[-4 6 6 5]
[6 -11 9 38]
[-1 1 0 1]
->
[6 -11 9 38]
[-1 1 0 1]
[-4 6 6 5]

[-31 -12 -13 25 37 -2 -24]
[25 -39 -5 30 19 12 -32]
[12 -30 -37 -38 -32 27 -20]
[15 -5 38 8 -34 3 37]
[27 32 -16 -28 36 31 -25]
[-16 -37 22 -22 7 -5 24]
[5 -20 -13 18 21 -21 32]
[-34 -21 -11 -29 -31 36 -8]
[-7 -24 -29 -21 23 -19 15]
[-1 23 -10 17 32 -26 34]
[6 -31 -10 -34 -31 37 -28]
->
[25 -39 -5 30 19 12 -32]
[-16 -37 22 -22 7 -5 24]
[6 -31 -10 -34 -31 37 -28]
[12 -30 -37 -38 -32 27 -20]
[-7 -24 -29 -21 23 -19 15]
[-34 -21 -11 -29 -31 36 -8]
[5 -20 -13 18 21 -21 32]
[-31 -12 -13 25 37 -2 -24]
[15 -5 38 8 -34 3 37]
[-1 23 -10 17 32 -26 34]
[27 32 -16 -28 36 31 -25]

[-36 -35 36]
[-29 28 32]
[35 -22 -31]
[38 -32 -22]
[-37 -18 -39]
[10 -7 -5]
[2 34 34]
[-10 -21 30]
->
[-36 -35 36]
[38 -32 -22]
[35 -22 -31]
[-10 -21 30]
[-37 -18 -39]
[10 -7 -5]
[-29 28 32]
[2 34 34]

[22 -1 -5 33 13]
[-3 -12 16 18 -12]
[-19 24 28 -21 2]
->
[-3 -12 16 18 -12]
[22 -1 -5 33 13]
[-19 24 28 -21 2]

[-30 -26 -12 16 -43 21 42 10 14 33]
[-1 -10 3 -7 -3 6 8 4 -2 12]
[-3 -21 11 -8 -4 3 24 9 -3 35]
->
[-30 -26 -12 16 -43 21 42 10 14 33]
[-3 -21 11 -8 -4 3 24 9 -3 35]
[-1 -10 3 -7 -3 6 8 4 -2 12]

[3 -7 7 -8 7 12 -11]
[-37 16 -2 6 24 -22 -5]
[-30 4 13 -11 23 -6 -26]
[10 0 1 -2 -3 6 -3]
[15 -2 -5 5 -11 7 5]
[-5 -4 4 -5 16 14 -10]
[-31 6 11 -8 20 -11 -22]
[-22 11 -10 9 16 -22 1]
->
[3 -7 7 -8 7 12 -11]
[-5 -4 4 -5 16 14 -10]
[15 -2 -5 5 -11 7 5]
[10 0 1 -2 -3 6 -3]
[-30 4 13 -11 23 -6 -26]
[-31 6 11 -8 20 -11 -22]
[-22 11 -10 9 16 -22 1]
[-37 16 -2 6 24 -22 -5]

[-6 -18 -26 11 10 29 -8 -13 -1 -19 23 13 10]
[-17 -1 -30 -36 2 8 17 2 -16 0 -32 -7 -14]
[-2 -44 -9 13 24 39 -9 -25 1 -11 29 -6 16]
[-30 -23 -20 6 6 30 0 -19 -21 -21 15 38 0]
[-14 -42 -12 -6 20 27 3 -18 -7 -1 5 -19 3]
[0 28 -26 -12 -9 32 -1 -2 3 -36 8 11 -7]
->
[-2 -44 -9 13 24 39 -9 -25 1 -11 29 -6 16]
[-14 -42 -12 -6 20 27 3 -18 -7 -1 5 -19 3]
[-30 -23 -20 6 6 30 0 -19 -21 -21 15 38 0]
[-6 -18 -26 11 10 29 -8 -13 -1 -19 23 13 10]
[-17 -1 -30 -36 2 8 17 2 -16 0 -32 -7 -14]
[0 28 -26 -12 -9 32 -1 -2 3 -36 8 11 -7]
---
[35 -32 -31 -29 -34 -29 -35 31 -27 1]
[14 -5 -19 -1 -7 8 -14 21 -25 25]
->
[35 -31 -34 -35 -27]
[14 -19 -7 -14 -25]

[14 -14 4 -24 -13 -3 0 5 -6 2]
[5 -5 1 -16 1 1 -6 12 -13 5]
[-2 4 -2 3 -2 1 1 1 2 0]
[11 5 -7 11 -11 12 -5 38 0 11]
[9 -6 1 -21 -13 -6 5 6 -4 4]
->
[14 4 -13 0 -6]
[5 1 1 -6 -13]
[-2 -2 -2 1 2]
[11 -7 -11 -5 0]
[9 1 -13 5 -4]

[-8 16]
[11 -18]
[7 -11]
[10 -18]
[1 -1]
[7 -11]
[-2 2]
[-23 41]
[10 -18]
->
[-8]
[11]
[7]
[10]
[1]
[7]
[-2]
[-23]
[10]

[-17 26 7 24 -28 -26 16 15 36 -39 -10]
[-22 -7 -27 -4 10 -16 3 19 -14 -12 26]
[8 6 8 4 -7 16 4 -19 17 19 1]
[-5 19 -2 6 -40 -21 18 0 28 -32 -30]
[1 12 -11 24 -7 4 19 5 -4 -4 -14]
->
[-17 7 -28 16 36 -10]
[-22 -27 10 3 -14 26]
[8 8 -7 4 17 1]
[-5 -2 -40 18 28 -30]
[1 -11 -7 19 -4 -14]

[-36 0 8 -4 9 13 6 -12 -14 -44]
[-3 16 -3 1 0 -5 -1 18 2 12]
[-14 0 4 5 -4 -2 -4 12 -11 -1]
[-11 -40 -3 28 2 -4 1 13 -1 30]
[20 4 -3 1 6 -2 1 4 17 23]
[-11 -1 -6 -6 16 -2 16 6 11 12]
[-3 -2 -8 13 6 13 1 2 9 12]
->
[-36 8 9 6 -14]
[-3 -3 0 -1 2]
[-14 4 -4 -4 -11]
[-11 -3 2 1 -1]
[20 -3 6 1 17]
[-11 -6 16 16 11]
[-3 -8 6 1 9]

[7 -15 -10 -4 -15 -8 -21 14 2 -8 14 -7 23 -8 -6 15]
[-15 26 21 -7 24 -22 35 28 8 -18 19 -8 -34 -15 -7 23]
[5 23 -14 -8 -11 -15 -11 26 14 -14 22 -7 -31 -9 -5 29]
[16 11 -18 1 4 11 -34 -16 -6 7 -12 5 -21 9 4 -17]
[11 -10 -17 1 -11 3 -21 -6 -6 4 -3 2 24 3 4 -5]
[12 12 -11 7 -3 9 -20 -20 -8 12 -14 4 -19 8 7 -16]
->
[7 -10 -15 -21 2 14 23 -6]
[-15 21 24 35 8 19 -34 -7]
[5 -14 -11 -11 14 22 -31 -5]
[16 -18 4 -34 -6 -12 -21 4]
[11 -17 -11 -21 -6 -3 24 4]
[12 -11 -3 -20 -8 -14 -19 7]

[8 -13 -8 24]
[-18 4 4 -19]
[-37 8 2 -11]
->
[8 -8]
[-18 4]
[-37 2]

[3 15 1 1 1 16 8 -12]
[3 1 2 7 0 5 -4 0]
[-4 17 -2 -11 2 8 20 -14]
[-4 16 2 -11 1 7 21 -11]
[14 17 1 10 -2 36 7 -4]
[4 16 2 -2 -1 21 14 -6]
[0 5 -1 4 3 5 0 -11]
[5 5 -1 3 -2 13 5 0]
[0 6 0 -3 0 7 5 -4]
[9 16 1 10 0 24 3 -12]
->
[3 1 1 8]
[3 2 0 -4]
[-4 -2 2 20]
[-4 2 1 21]
[14 1 -2 7]
[4 2 -1 14]
[0 -1 3 0]
[5 -1 -2 5]
[0 0 0 5]
[9 1 0 3]
---
[-29 7 43]
[-2 30 6]
[-23 17 39]
[12 -28 -23]
->
[30 6]
[17 39]

[-24 -6 4 21 -9]
[-35 10 6 11 -4]
[-29 -2 5 8 -3]
->
[10 6]
[-2 5]

[14 6 4 24 -9]
[-2 3 12 -6 18]
[22 -19 -42 -16 -3]
[26 -4 -13 6 16]
->
[3 12]
[-19 -42]

[-28 -20 21]
[2 -3 -2]
[-12 -11 -19]
[-19 -32 24]
->
[-3 -2]
[-11 -19]

[-2 -2 -11]
[4 0 -22]
[16 5 33]
->
[0 -22]
[5 33]

[39 -32 -25]
[-2 5 -11]
[-15 -10 -28]
->
[5 -11]
[-10 -28]

[-2 -36 16 6]
[-8 -9 -6 18]
[2 5 -7 3]
->
[-9 -6]
[5 -7]

[13 6 10 -34 -1]
[12 -4 0 -19 12]
[8 -2 -1 -9 17]
[14 -20 -3 -27 -25]
[-2 -1 1 -1 -14]
->
[-4 0]
[-2 -1]

[-24 0 1]
[13 -5 -13]
[9 -10 4]
[-37 -8 -7]
->
[-5 -13]
[-10 4]
---
[-12 -32 -9]
[-33 17 41]
[-11 -32 -6]
[-15 -11 -12]
->
[-9 17 -11]

[26 31]
[7 -43]
[19 -28]
->
[31 7]

[13 -25 37]
[-31 39 -32]
[2 -11 17]
->
[37 39 2]

[5 -10 27]
[-4 20 -27]
[10 15 40]
[0 -16 8]
->
[27 20 10]

[6 25 -11 -38 30]
[-3 36 10 -19 7]
->
[30 -19]

[12 8 7 -15 6]
[27 33 -39 10 9]
[-10 3 13 2 20]
->
[6 10 13]

[-26 40 16 -40]
[-37 12 33 32]
->
[-40 33]

[12 31 24 33 -2]
[-8 12 20 7 8]
[7 17 15 23 -9]
->
[-2 7 15]

[9 -12 -41]
[-12 -25 29]
->
[-41 -25]
